Below are the code and all the weights of a small trained network. Each question names an input and a target symbol and asks about switching units off, where a switched-off unit gives its printed mean instead of its output.

import numpy as np


def w(rows, s, z=0):
    codes = np.array(rows[::2]) - 128.0
    scale = np.full(codes.shape[1], s)
    scale[-1] = z or s
    return codes * scale


def f(y):
    return y / 2 * (1 + np.tanh(0.7978845608 * (y + 0.044715 * y**3)))


def softmax(a):
    e = np.exp(a - a.max(-1, keepdims=True))
    return e / e.sum(-1, keepdims=True)


def log_softmax(a):
    a = a - a.max(-1, keepdims=True)
    return a - np.log(np.exp(a).sum(-1, keepdims=True))


def net(x, mask):
    ids = ['Ψγδελμπτ'.index(c) for c in x.split()]
    T = len(ids)
    res = E[ids] + P[:T]
    u = 0
    for l in range(2):
        q, k, v = (res @ M[l].T for M in (Q, K, V))
        z = softmax(np.where(np.tri(T) > 0, q @ k.T / 2**0.5, -1e9)) @ v
        res = res + np.where(mask[u], z, O[l][:, -1]) @ O[l][:, :-1]
        u += 1
        y = f(res @ A[l][:, :-1].T + A[l][:, -1])
        res = res + np.where(mask[u : u + 12], y, B[l][:, -1]) @ B[l][:, :-1]
        u += 12
    return log_softmax(res[-1] @ U[:, :-1].T + U[:, -1])


Q, K, V, O, A, B = {}, {}, {}, {}, {}, {}
E = w([
[106,83,225,225],'Ψ',
[207,140,131,177],'γ',
[1,54,181,130],'δ',
[17,153,137,149],'ε',
[95,203,100,176],'λ',
[197,64,126,91],'μ',
[126,235,182,45],'π',
[37,147,22,64],'τ',
],0.017)
P = w([
[83,165,80,193],'0',
[219,129,193,69],'1',
[224,120,199,37],'2',
[202,130,208,12],'3',
[186,149,221,23],'4',
[175,139,235,29],'5',
[165,138,216,2],'6',
[131,135,173,87],'7',
[97,130,125,150],'8',
],0.0046)
Q[0] = w([
[117,108,146,133],'L0H0',
[41,2,209,49],'L0H0',
],0.0077)
K[0] = w([
[95,84,145,81],'L0H0',
[108,246,157,86],'L0H0',
],0.011)
V[0] = w([
[134,2,94,220],'L0H0',
[164,171,248,31],'L0H0',
],0.0071)
O[0] = w([
[191,103,221,16,3],'L0H0',
[22,135,41,254,250],'L0H0',
],0.007,0.0051)
A[0] = w([
[195,147,199,224,77],'L0N0',
[152,183,76,6,145],'L0N1',
[115,35,95,112,152],'L0N2',
[209,134,119,63,99],'L0N3',
[122,189,167,106,114],'L0N4',
[139,163,170,140,22],'L0N5',
[106,64,165,169,16],'L0N6',
[154,117,66,31,22],'L0N7',
[221,171,118,113,253],'L0N8',
[111,139,106,229,182],'L0N9',
[117,190,175,87,123],'L0N10',
[115,39,133,84,156],'L0N11',
],0.012,0.0035)
B[0] = w([
[177,104,5,47,173],'L0N0',
[208,105,25,248,151],'L0N1',
[78,147,125,235,151],'L0N2',
[79,184,170,190,140],'L0N3',
[79,154,127,156,142],'L0N4',
[90,62,115,123,129],'L0N5',
[82,74,119,128,177],'L0N6',
[172,51,69,169,136],'L0N7',
[174,215,124,134,149],'L0N8',
[144,198,133,69,247],'L0N9',
[1,200,172,108,147],'L0N10',
[180,130,208,215,151],'L0N11',
],0.0062,0.016)
Q[1] = w([
[206,108,42,2],'L1H0',
[112,236,124,226],'L1H0',
],0.0073)
K[1] = w([
[156,123,192,137],'L1H0',
[16,1,89,74],'L1H0',
],0.0078)
V[1] = w([
[2,150,118,156],'L1H0',
[219,213,226,230],'L1H0',
],0.0039)
O[1] = w([
[1,111,207,129,253],'L1H0',
[154,179,221,194,102],'L1H0',
],0.0049,0.0057)
A[1] = w([
[66,187,152,198,254],'L1N0',
[124,229,146,15,228],'L1N1',
[147,79,197,167,104],'L1N2',
[106,100,152,135,136],'L1N3',
[153,232,97,77,145],'L1N4',
[112,123,177,246,151],'L1N5',
[99,107,73,109,171],'L1N6',
[186,124,89,60,201],'L1N7',
[131,243,36,106,176],'L1N8',
[181,113,166,69,129],'L1N9',
[209,55,81,172,99],'L1N10',
[218,93,188,127,175],'L1N11',
],0.012,0.0043)
B[1] = w([
[194,92,112,57,255],'L1N0',
[131,97,44,147,176],'L1N1',
[109,182,132,131,153],'L1N2',
[169,172,157,100,143],'L1N3',
[153,117,178,169,169],'L1N4',
[151,195,133,133,185],'L1N5',
[175,100,158,100,161],'L1N6',
[61,75,254,160,141],'L1N7',
[141,106,165,191,223],'L1N8',
[29,145,160,144,137],'L1N9',
[31,125,53,84,160],'L1N10',
[74,166,136,115,157],'L1N11',
],0.0084,0.023)
U = w([
[124,79,180,178,124],'Ψ',
[231,102,112,140,231],'γ',
[166,84,97,1,207],'δ',
[146,111,132,126,1],'ε',
[87,86,96,144,15],'λ',
[102,184,105,134,82],'μ',
[66,91,164,100,209],'π',
[157,135,193,69,175],'τ',
],0.0077,0.0045)

Each question gives the input, a string of symbols that net reads in full, and the target symbol t.
The units are the heads (2 rows each of Q, K, V and O) and the neurons (one row each of A and B). Each row of codes is followed by its name. A weight is (code - 128) times the scale printed after its matrix; where a second scale follows, it is the last column's (O, A, B and U).
mask holds one flag per unit, layer by layer, with each layer's heads first. A switched-off unit (its flag False) gives its mean, the last column of its rows in O or B, instead of its output. The means were averaged over made-up inputs and are rounded, as every weight is.
A unit's drop is (log p(t) with every unit on - log p(t) with that unit switched off) / (log p(t) with every unit on - log p(t) with every unit switched off).
The circuit of an input: a set's keep is (log p(t) with only the set's units on - log p(t) with every unit switched off) / (log p(t) with every unit on - log p(t) with every unit switched off). Starting from the 12 units with the biggest drops (on a tie, the unit counted first), units are removed one at a time, each time the one whose removal leaves the highest keep (on an exact tie, the one counted first), for as long as the keep stays at least 0.8.
circuit, biggest first: the units of the circuit, biggest drop first
unit that matters most: the unit with the biggest drop
top k neurons: the k neurons with the biggest drops, biggest first
top k neurons in layer l: the k neurons of layer l with the biggest drops, biggest first
drop when u is switched off: that unit's drop, to one decimal
input δ Ψ ε π λ Ψ ε, target γ: top 2 neurons => L1N0, L0N9
input μ ε π δ τ μ Ψ δ ε, target δ: circuit, biggest first => L1N0, L1H0, L0H0, L1N6
input Ψ π δ ε Ψ, target δ: unit that matters most => L1H0
input τ π π Ψ π, target γ: circuit, biggest first => L1N1, L1N4
input ε Ψ Ψ λ τ, target λ: top 3 neurons => L0N1, L1N10, L1N0
input π Ψ Ψ ε μ Ψ ε, target γ: top 2 neurons in layer 0 => L0N9, L0N6
input ε τ μ Ψ δ λ, target γ: top 2 neurons in layer 1 => L1N1, L1N10
input ε μ τ, target λ: top 4 neurons => L1N10, L0N1, L1N0, L0N7
input γ λ π μ τ, target γ: top 2 neurons in layer 1 => L1N8, L1N6
input γ δ λ γ Ψ, target π: top 3 neurons in layer 0 => L0N0, L0N2, L0N10
input μ γ δ Ψ λ γ π Ψ, target γ: top 3 neurons => L1N0, L0N9, L1N8
input π γ δ Ψ μ Ψ λ, target δ: top 2 neurons in layer 1 => L1N0, L1N1
input Ψ δ ε ε λ Ψ τ δ γ, target Ψ: top 2 neurons => L1N7, L1N0
input δ δ γ γ Ψ π δ Ψ, target δ: top 2 neurons => L1N0, L0N6
input τ μ ε δ δ, target τ: top 3 neurons in layer 0 => L0N0, L0N11, L0N1
input ε μ μ δ Ψ, target π: unit that matters most => L0N0
input δ λ π τ, target γ: top 2 neurons => L1N8, L0N9
input μ δ δ Ψ τ π δ, target δ: top 3 neurons => L1N0, L1N6, L0N6
input Ψ ε γ, target Ψ: drop when L1N0 is switched off => 0.2
input τ δ ε γ μ, target μ: drop when L1N0 is switched off => 0.2
input ε Ψ λ δ Ψ π Ψ Ψ, target γ: drop when L0H0 is switched off => 1.1
